(in the rows, 128 means zero)
Here are made-up elements, facts about them, and rows of numbers that follow some of those facts. Name the element behind each unnamed row.

Named rows:
[182  86 126 153 111 148 147 106 164 132 119 112 147 120  92 128 139 127
 116 150 147 117 123 137 121 111 154 122 171] -> sugra
[106 116 171 152 163 125 123 119 110 123 145 179 176 114 186 105 120 107
 108 133 123 137 119 105 130 124 127 132 108] -> skubim
[ 83 142 127 116 135  99 118 157 121 140 120 145 120 143 139 143 128 127
 157 121 114 113 135 124 143 145 134 113 125] -> skudrik
[100 154 107 108 118 117 105 113 113 102 129 127 125 150 135 144 141 136
 140 139 132 131 134 117 160 154 128 122 114] -> bizus
[184  84 145 139 114 140 140  99 152 135 118 130 137 115  89 156 146 120
 122 137 157 134 105 126 147 118 170 136 162] -> digriklur
[110 134  90 113  97 123 112  90  78 118 139 121 148 130 138 150 136 141
  98 104 157 139 145 113 122 128 147 126 112] -> sidros
[114 155 130 118 135 114 123 133 108 136 133 131 122 134 144 133 135 114
 126 130 124 139 126 116 145 140 123 124 103] -> miplovek
[142 168 124 106 155 130 148 141 122 142 154 108 130 127 126 127 153 115
 143 151 127 135 137 125 154 150 108 120 118] -> soplis
[107 175 129 141 142 131 139 123 131 141 129 116 116 126 152 119 137 107
 107 133 136 112 158 128 128 146 113  99 112] -> drekla
[173 119 108 136 115 106 140  87 137 147 106 111 128 107  89 176 159 145
 123 113 160 120 155 121 164 111 165 101 170] -> skuron
[175 108 160 132 119 119 148 137 138 191 111 125 135  74 111 164 156 104
 120 117 143 118 131 126 139 108 168  99 182] -> dunel
[100 189 147  99 145 130 103 150 110 147 127 119  85 130 143 120 140 127
 126 109 110 120 145 111 138 147  95 121  85] -> disi
[102 136 105 148 132 133 128  96 142  70 124 150 118 167 125 117 107 157
 150 135 125 125 117 116 127 142 117 145 109] -> skotram
[ 90 125  98 143  82 115 134 117 124 142 112 115 114 133 146 137 113 134
 108 100 142 121 154 137  81 102 149 129 125] -> bakles
[100 202 136 114 145 135 101 141 116 147 140  95  69 127 150  99 131 121
 110 122 116 112 165 132 130 154  97 114  83] -> kimoplin
[125 147 120 132 137 144 109 102 127  74 136 145 121 152 131 101 130 146
 132 149 125  98 127 123 154 149 104 133 123] -> tropus
[160 144 131 123 118 153 174 102 102 135 161 108 125 124 124 134 130 125
 112 100 150 156 127 121 104 120  94 139 102] -> sebrar
[ 85 159 148 142 162 132 122 113 119 108 148 146 116 122 171  89 120 142
 102 110 130 127 149 117 136 139  90 135  74] -> zisogron

There are 4 kinds of fact about the elements: Δ, π, γ, θ.
badal | Δ zukul gorin | π 914
bakles | Δ flogor gilanim kimoplin | π 408 | γ kuzi guzo gevatren | θ ploklu
befil | π 914 | θ skotram
bevek | π 667 | γ sketrak
biba | π 858 | γ dresu dunel
bitrul | π 914 | γ rebra | θ trala
bizus | π 914 | γ miplovek
bobro | Δ britror kazon trala | π 914
brazetrur | Δ klisti skubim bugigas | π 858 | θ stiklim
brebra | π 408 | γ guzo soplis | θ sidros
brete | π 914 | γ bugigas bizus | θ vakel
britror | Δ kuzi | π 408
broklus | π 408 | γ kuzi | θ sketrak
brubre | Δ drigrek fluplen | π 914 | θ zigrik
bufle | π 914 | γ kuzi zabrus | θ stetofles
bugigas | π 914 | γ fliplabrir delufur
daka | π 667 | θ brubre
dedre | Δ roguk | π 858 | γ daka drekla stema | θ flumo
delufur | Δ laflis stetofles fusteres | π 914 | θ kabrem
devis | Δ skubim | π 914 | θ plotris
diden | π 408
digriklur | π 667 | θ gavi
disi | π 858
ditel | π 667 | γ tazes plolutrer magrum tigrol | θ skuron
drekla | Δ gorin | π 914 | γ guzo | θ klugeno
dresu | π 858 | θ gigo
drigrek | Δ gilanim trala | π 858
drise | Δ diden | π 914 | γ tazes skuron dritrom klagagri
dritrom | π 914 | γ zabrus | θ plura
drogrun | π 914 | γ fodra
druvo | π 914 | θ bobro
dubres | Δ stuskimam | π 408
dunel | π 667 | γ plolutrer | θ tredezu
fasa | π 408 | θ bakles
fasal | Δ magrum flotom | π 914 | θ rilek
faskopon | Δ klabapli stema gorin | π 914 | θ skudrik
feso | Δ klabapli zisogron | π 408 | γ gruman | θ fasal
fimukla | π 667 | θ devis
fizu | π 408 | γ plolutrer zutus | θ digriklur
fleple | π 914 | θ delufur
fliplabrir | π 667
flofabis | Δ laflis | π 914 | γ bakles dunel
flogor | Δ todugro | π 914 | γ guza | θ fopum
flotom | Δ skubim gustir veplan | π 667
flovar | π 408 | θ tigrol
flumo | π 914 | θ truda
fluplen | π 914
fodra | π 858 | γ dresu plolutrer zabrus
fopum | π 858 | γ dunel drekla
fufli | π 914 | γ klisti voskes
fusteres | Δ veplan | π 667 | γ guzo
gavi | Δ klufum magrum tredezu | π 667
gevatren | π 667 | γ skuron voskes disi klagagri
gigo | Δ radral gilanim | π 858
gilanim | Δ grovosa drise | π 914 | θ ririk
gorin | Δ laflis klufum | π 667 | γ zutus skifon | θ fodra
gragun | Δ kuzi roguk | π 914 | γ fleple guzo | θ plolutrer
grame | Δ radral | π 408 | θ gribrer
grelok | π 667 | γ guzo | θ fliplabrir
gribrer | π 408 | γ zutus
grostuvo | π 408 | γ tabam | θ drekla
grovosa | Δ diden | π 914 | γ bugigas
gruken | Δ navok stiklim | π 914 | γ tabam
gruman | Δ zetur klasok | π 667
gustir | Δ tuzu bobro | π 858 | γ voskes fopum guza
guza | π 914 | γ daka | θ zagrus
guzo | π 914 | γ dresu kimoplin | θ klofak
kabrem | π 667 | γ kuzi skifon
kapi | Δ bobro | π 667
kazon | Δ kuzi | π 858 | γ drise
kimoplin | Δ faskopon | π 858
klabapli | Δ drigrek tropus | π 408
klagagri | Δ tuzu | π 667
klasok | Δ teski soplis | π 667
klipim | π 914 | θ vobal
klisti | π 667 | γ dresu sebol
klofak | Δ navok | π 408 | γ fleple
klolamus | π 914 | γ brebra kimoplin | θ kapi
klufum | Δ trala | π 914 | γ kuzi
klugeno | Δ tretun | π 858 | θ ploti
klupi | π 667 | γ gruken gilanim | θ bufle
kosibrok | Δ stuklim britror gorin | π 914 | θ flogor
kotrom | π 408 | γ ploti dritrom
kuzi | Δ sugra | π 667 | γ tazes kimoplin
laflis | π 667
laplonur | Δ flogor | π 408 | γ masoko kimoplin
madri | Δ grovosa drise | π 914
magrum | Δ kuzi | π 858 | γ brebra disi
masoko | π 914 | γ daka
matal | π 408 | θ sineplar
mebre | Δ tosak veplan brubre | π 408 | θ klolamus
miplovek | π 914 | γ guza
mufol | Δ diden delufur | π 408
navok | Δ gavi | π 914
nuflostuk | π 667 | θ flotom
pebom | Δ todugro | π 914
ploklu | Δ radral | π 667
plolutrer | π 667 | θ flovar
ploplo | π 408 | γ rizan | θ britror
ploti | Δ vuser brubre | π 408 | θ skebe
plotris | π 858 | γ fusteres
plura | π 914 | γ drekla skifon
pudres | Δ grame | π 667 | γ daka kuzi kabrem disi
radral | Δ stuklim | π 914 | γ nuflostuk
rales | Δ dunel | π 408 | γ fusteres
rebra | Δ gilanim drigrek drekla | π 914 | γ kuzi | θ nuflostuk
rilek | π 914 | θ guza
ririk | Δ feso skubim | π 914 | θ zetur
rizan | π 858 | γ guzo | θ tropus
roguk | Δ delufur | π 858
sebol | π 667 | γ fopum bufle
sebrar | Δ navok | π 408
sidros | π 408 | γ tabam
sineplar | π 858 | γ rebra fopum | θ staze
skebe | π 408 | γ fleple | θ tosak
sketrak | π 914
skevun | Δ sugra | π 667 | θ befil
skifon | Δ stiklim zisogron fluplen | π 667 | γ kimoplin
skotram | Δ kuzi tosak zigrik | π 914 | γ stuskimam fasa
skubim | π 914 | γ sebrar gilanim zisogron | θ dritrom
skudrik | π 914 | γ dresu | θ drise
skuron | π 667 | γ daka
soplis | π 914
staze | Δ laflis zigrik zisogron | π 667 | γ bevek | θ trastuse
stema | Δ tropus | π 914 | γ vuser
stetofles | Δ gilanim | π 858
stiklim | Δ drigrek kazon fusteres | π 914 | θ badal
stuklim | Δ gilanim | π 408
stuskimam | Δ kuzi badal | π 858 | θ kosibrok
sugra | Δ madri drise | π 667
tabam | π 914 | γ daka guzo | θ fizu
tazes | Δ fluplen | π 914 | γ dresu | θ bizus
teski | Δ stuklim gavi | π 667
tigrol | π 667 | γ britror fliplabrir fusteres
todugro | π 667 | γ stiklim tigrol
torekle | π 858 | γ sebrar | θ klupi
tosak | Δ kotrom kapi | π 858
trala | Δ grovosa | π 667 | θ tazes
trastuse | π 858 | θ guzo
tredezu | π 858 | θ grame
tredral | Δ stuklim | π 914
tretun | π 408
tropus | Δ kazon | π 914
truda | π 914 | θ matal
tuzu | Δ bobro | π 914 | γ fizu fufli | θ drogrun
vakel | π 667 | θ klabapli
veplan | Δ zukul | π 667
vobal | π 667 | γ miplovek laplonur fopum | θ brebra
voskes | π 408 | γ dresu | θ stuklim
vuser | Δ klofak gustir | π 858 | γ dunel
zabrus | π 667 | γ dresu skifon
zagrus | π 408 | θ broklus
zaski | π 914 | γ dresu fliplabrir
zetur | π 914 | γ disi vuser
zigrik | π 667
zisogron | Δ gustir tropus | π 858 | γ sineplar
zukul | Δ trala | π 408 | γ soplis
zupas | Δ radral veplan | π 914 | γ kabrem zabrus | θ bitrul
zutus | π 914

Rows to name:
No name comes twice in this set of rows, the named rows included.
[119 135 119 140 140 133 118 148 143 122 143 132 156 167 121 100 140 115
 141 161 113 125 116 120 123 141 114 134 106] -> radral
[147 123 113 128 106 154 139 128 124 131 145 117 135 153 113 123 135 129
 128 131 132 134 111 122  79 117 131 131 118] -> grame
[ 88 111 145 119 135 127 108 159 127 134 127 142 138 126 161 127 115 100
 151 158 103 144 101 140 131 146 142 129 117] -> brete
[100 154 140 163 144 122 160 137 158 158 128 125 104 140 151 113 107  95
 119 122 132 134 138 140 109 121 118 117  99] -> rebra
[131  86 163 143  99 170 137 124 121 131 132 156 119 124 165 127 111 114
 127 132 134 124  99 136  64 117 123 134 117] -> feso
[102 162 139 137 142 113 132 117 126 121 126 137 117 131 150 114 122 122
 121 128 124 120 150 123 134 138 116 122 123] -> stema
[154  96  92 107  97 127 117 108 128 130 112 103 146 109  96 185 145 151
 149 144 161 122 141 156 166 139 182 108 186] -> tigrol
[154 120 123 135  99 161 113 138 116 123 145 123 158 129 122  95 150 127
 102 139 114 102 130 116  72 120 119 134 137] -> diden
[ 77 134 130 143 139 124 141 144 138 128 130 127 138 126 184 125  95 108
 126 147 131 141 132 148 120 140 137 126 107] -> gragun
[147 191  62  59 167  67 108 207 132  80 104  94 139  41  92 116  56  81
  75  68 109 159 112 142 169 115  90 104 124] -> guzo
[140 156 125 115 122 147 104  92 125 104 136 142 111 176  99 136 162 138
 152 141 134 111 113 111 157 154 116 130  96] -> sketrak
[105 166 147 118 137 119 127 117 122 153 132 134 112 139 144 141 148 110
 130 130 140 125 133 112 137 148 127 105  96] -> guza
[139 162  78  69 177  90  76 214 142  62 114 124 142  91  95  80  56 112
  86  76  76 174  80 113 139 105  65 161  90] -> trastuse
[100 147 140 113 137 137  90 135 123 126 129 137  99 166 143 114 123 138
 143 128 119 143  97 113 117 147 103 145  71] -> klugeno
[174 118 113 109 104  87 129 162  80  94 135  76 138  95  91  87  88 146
  97  94  46 184 117 136 140  69 115 213 151] -> matal

The same elements again, as new rows of numbers:
Some elements and their rows:
[159 147 106 107 135 104 146 125 134  88 142 129 152  99 137 141 142 150
 107 103 165 158 160 102 157 119] -> ditel
[130  85 107 146 132 115 141 160 126 106 113 121 109 159 136 132 109  97
 137 140 154 105 158 168  76 100] -> broklus
[110 109 109 101 145  93 145 167 141  98  88 103  91 197  99  88  58  67
 138 135 116  97 199 120 134 101] -> rilek
[161 136  86 214 143 152 110 112 134  46 152 189 161  75 201 123 219 154
  83 136 165 162 103 195  41 128] -> trastuse
[154 153 138  90 124 122 110  91 131 123 142 155 146  87 152 132 114 171
  88 118 128 121 147 109 151 152] -> flotom
[160 132  61 183 153 122 107 121 127  84 141 174 165  78 225 144 202 130
  62 170 193 164  82 185  82 153] -> dresu
[166 150 123  88 132 100 124 112 144 127 139 129 151 104 146 132 104 197
 102 133 181 143 110  94 156 127] -> zabrus
[165 154 134  90 127 117 113 111 132 116 133 179 148 103 136 115 116 182
 102 124 137 136 134 106 163 135] -> zigrik
[156 149 151  87 132 125 121  88 133 112 134 164 137  76 138 124 112 160
 101 132 140 122 128  93 160 150] -> teski
[110 118 146 145 124 146 101 120 115 155 118 142 116 141 135 122 128 118
 135 158 104 103 102 156 100 145] -> sebrar
[114 138 131 126 133 140 150 171 123 132 105  95 105 171  99  97 122  74
 154 116  97 123 155 106 144  99] -> befil
[106 135 153 110 121 144 121 128 129 169 121  93 118 175  98 118  79 119
 141 115  73  99 137 121 142 124] -> bobro
[113 119 116 166 136 148 127 139 114 125 121 110 116 133 149 136 157  68
 124 137 115 117 131 158  95 134] -> mebre
[ 95 130 125 126 120 128 149 146 126 147 126  45 117 166 106 138 110  93
 147  96  97 117 175 119 128 113] -> tuzu
[182 125 139  96 147 147 116 101 122 129 154 145 130  89 139 173  68 195
 100  89 169 131 110 108 162 106] -> kuzi
[184 137 145  86 117 120 133 119 130 129 142 153 149  96 132 138 103 204
 114 110 165 128 134 109 147 110] -> kabrem
[123 117 138 145 124 140 107 135 126 151 114 154 128 160 124 105 130 131
 145 155 106 116  91 161 110 130] -> diden
[154 141 111 105 134 111 147 108 129  93 151 104 149  80 148 159 134 141
  94  95 157 143 167 107 145 131] -> gorin

Which element is each row?
No name comes twice in this set of rows, the named rows included.
[108 109 111 163 123 132 138 156 122 128 123 121 120 144 129 128 155  98
 145 136 134 136 125 152  97 118] -> ploplo
[112 129 132 125 128 130 162 171 117 145 111  77 107 165  91 121 126  83
 169 105 114 128 157 100 145  97] -> bitrul
[112 118 115 163 121 138 143 165 103 158 124 114 126 130 130 150 189  78
 151 133 127 149 111 144 126 131] -> skebe
[101 135 153 106 120 118 130 149 137 171 110  92 105 177  93 101  86 141
 161 140 118 119 113  93 148 112] -> zaski
[104 131 177 101 123 144 130 130 128 160 106 107  93 154  88  98  87 106
 157 141  92  94 120  93 148 127] -> tredral
[ 97 125 164 104 113 129 129 126 130 170 116  85 103 167  83 122  84 131
 166 124 100 107 133 102 142 123] -> flofabis
[130 124 141 119 125 137 170 174 116 145 116  65 104 163 100 123 112  94
 167 105 126 117 154 106 128  81] -> bufle
[155 114 126 153 132 136  98  76 128 102 142 206 157  58 186 144 179 149
  92 180 165 126  62 182  90 177] -> gigo
[128  98  63 182 129 125 130 135 138  93 171 217 162  58 195 159 190 145
  67 143 178 170  98 185  83 139] -> rizan
[142 111  99 168 115 110  79  73 118 121 156 174 170  79 197 181 181 185
  88 151 161 136 110 202  71 185] -> gustir
[113 116 143 149 129 149  98 121 116 155 118 145 112 144 132 125 123 123
 135 155 108 108  96 157 106 143] -> dubres
[116 115 141 145 126 145 108 119 125 152 121 134 125 148 129 123 125 120
 136 152 103 109  93 162 108 139] -> mufol
[107 103 149 144 116 137 114 121 123 159 128 126 117 139 125 138 118 135
 146 149 123 109 100 153  98 138] -> laplonur

